Below are the code and all the weights of a small trained network. Each question names an input and a class and asks about switching units off, where a switched-off unit gives its printed mean instead of its output.

import numpy as np


def w(rows, s, z=0):
    codes = np.array(rows[::2]) - 128.0
    scale = np.full(codes.shape[1], s)
    scale[-1] = z or s
    return codes * scale


def f(y):
    return y / 2 * (1 + np.tanh(0.7978845608 * (y + 0.044715 * y**3)))


def log_softmax(a):
    a = a - a.max(-1, keepdims=True)
    return a - np.log(np.exp(a).sum(-1, keepdims=True))


def net(x, mask):
    res = np.array(x, float).reshape(1, 7) / 4 @ E
    y = f(res @ A[0][:, :-1].T + A[0][:, -1])
    res = res + np.where(mask, y, B[0][:, -1]) @ B[0][:, :-1]
    return log_softmax(res[-1] @ U[:, :-1].T + U[:, -1])


A, B = {}, {}
E = w([
[158,156,72,102,71,97,160,254],'x0',
[131,128,121,127,131,128,123,128],'x1',
[127,129,132,131,127,127,134,129],'x2',
[183,47,145,95,107,242,205,116],'x3',
[240,162,188,100,198,113,96,149],'x4',
[130,131,122,125,127,132,124,126],'x5',
[130,135,127,126,126,129,124,126],'x6',
],0.0096)
A[0] = w([
[167,106,202,123,206,149,95,59,126],'N0',
[197,28,190,81,145,250,184,89,175],'N1',
[38,204,63,168,110,36,80,167,254],'N2',
[24,70,126,223,94,151,132,2,152],'N3',
[77,121,65,148,34,117,159,159,140],'N4',
[138,170,189,158,209,88,58,99,169],'N5',
],0.0067,0.0037)
B[0] = w([
[61,137,115,79,199,165,69,83,196],'N0',
[114,67,156,41,137,226,121,165,254],'N1',
[110,175,191,106,167,88,1,174,240],'N2',
[250,122,223,166,48,46,127,185,231],'N3',
[46,92,82,63,155,194,151,215,189],'N4',
[116,218,65,201,173,94,135,60,200],'N5',
],0.0076,0.0098)
U = w([
[212,166,180,199,99,56,98,158,240],'0',
[15,106,144,62,176,157,78,138,103],'1',
[254,72,173,114,69,143,183,147,225],'2',
[62,83,13,122,73,183,225,137,4],'3',
[67,165,51,199,186,116,115,23,30],'4',
],0.0079,0.0015)

Each question gives the input, the list of numbers given to net, and the class t.
The units are the neurons (one row each of A and B). Each row of codes is followed by its name. A weight is (code - 128) times the scale printed after its matrix; where a second scale follows, it is the last column's (A, B and U).
mask holds one flag per neuron, in row order. A switched-off neuron (its flag False) gives its mean, the last column of its row in B, instead of its output. The means were averaged over made-up inputs and are rounded, as every weight is.
A unit's drop is (log p(t) with every unit on - log p(t) with that unit switched off) / (log p(t) with every unit on - log p(t) with every unit switched off).
The circuit of an input: a set's keep is (log p(t) with only the set's units on - log p(t) with every unit switched off) / (log p(t) with every unit on - log p(t) with every unit switched off). Starting from all 6 units, units are removed one at a time, each time the one whose removal leaves the highest keep (on an exact tie, the one counted first), for as long as the keep stays at least 0.8.
units of the circuit, in order: the units of the circuit, biggest drop first
most important unit: the unit with the biggest drop
top k neurons: the k neurons with the biggest drops, biggest first
drop when u is switched off: that unit's drop, to one decimal
input [-4,8,-6,3,6,-5,-4], class 1: units of the circuit, in order => N0
input [0,-2,-4,-5,5,-4,4], class 4: units of the circuit, in order => N3, N5
input [-5,-2,3,6,8,4,4], class 1: top 2 neurons => N0, N1
input [4,4,3,4,-2,-4,8], class 3: units of the circuit, in order => N3, N2
input [-3,4,-5,-2,1,-1,4], class 4: units of the circuit, in order => N3, N1, N5
input [0,-2,8,-1,-6,4,-1], class 0: top 2 neurons => N3, N1
input [0,-2,-2,-3,-4,8,-5], class 0: top 2 neurons => N1, N0
input [-3,-7,3,2,0,-5,5], class 2: units of the circuit, in order => N2, N4
input [-7,-3,7,5,7,-3,-2], class 1: top 2 neurons => N1, N0
input [-2,7,-4,6,2,-5,6], class 1: top 3 neurons => N3, N0, N1
input [6,-1,1,5,-1,-7,-6], class 3: top 3 neurons => N3, N2, N4
input [0,0,-3,7,2,-7,6], class 1: top 3 neurons => N3, N1, N0
input [0,2,5,-4,-7,-7,3], class 0: top 3 neurons => N3, N1, N0
input [-7,-3,-5,8,-3,5,7], class 2: most important unit => N3
input [0,-4,0,3,-5,-3,7], class 2: top 2 neurons => N3, N0
input [1,7,8,1,-2,2,4], class 3: top 3 neurons => N3, N2, N0
input [-1,-1,5,-2,-8,1,2], class 0: top 2 neurons => N3, N1
input [3,-6,5,3,-2,-2,-2], class 3: top 2 neurons => N3, N2
input [-8,-5,-8,-7,-6,6,-5], class 0: drop when N3 is switched off => 0.7
input [-8,1,-6,-5,-2,2,-1], class 0: drop when N4 is switched off => 0.0
input [-5,0,-2,5,-6,3,-6], class 2: units of the circuit, in order => N3
input [1,1,-6,7,-1,-5,-5], class 3: drop when N2 is switched off => 0.9
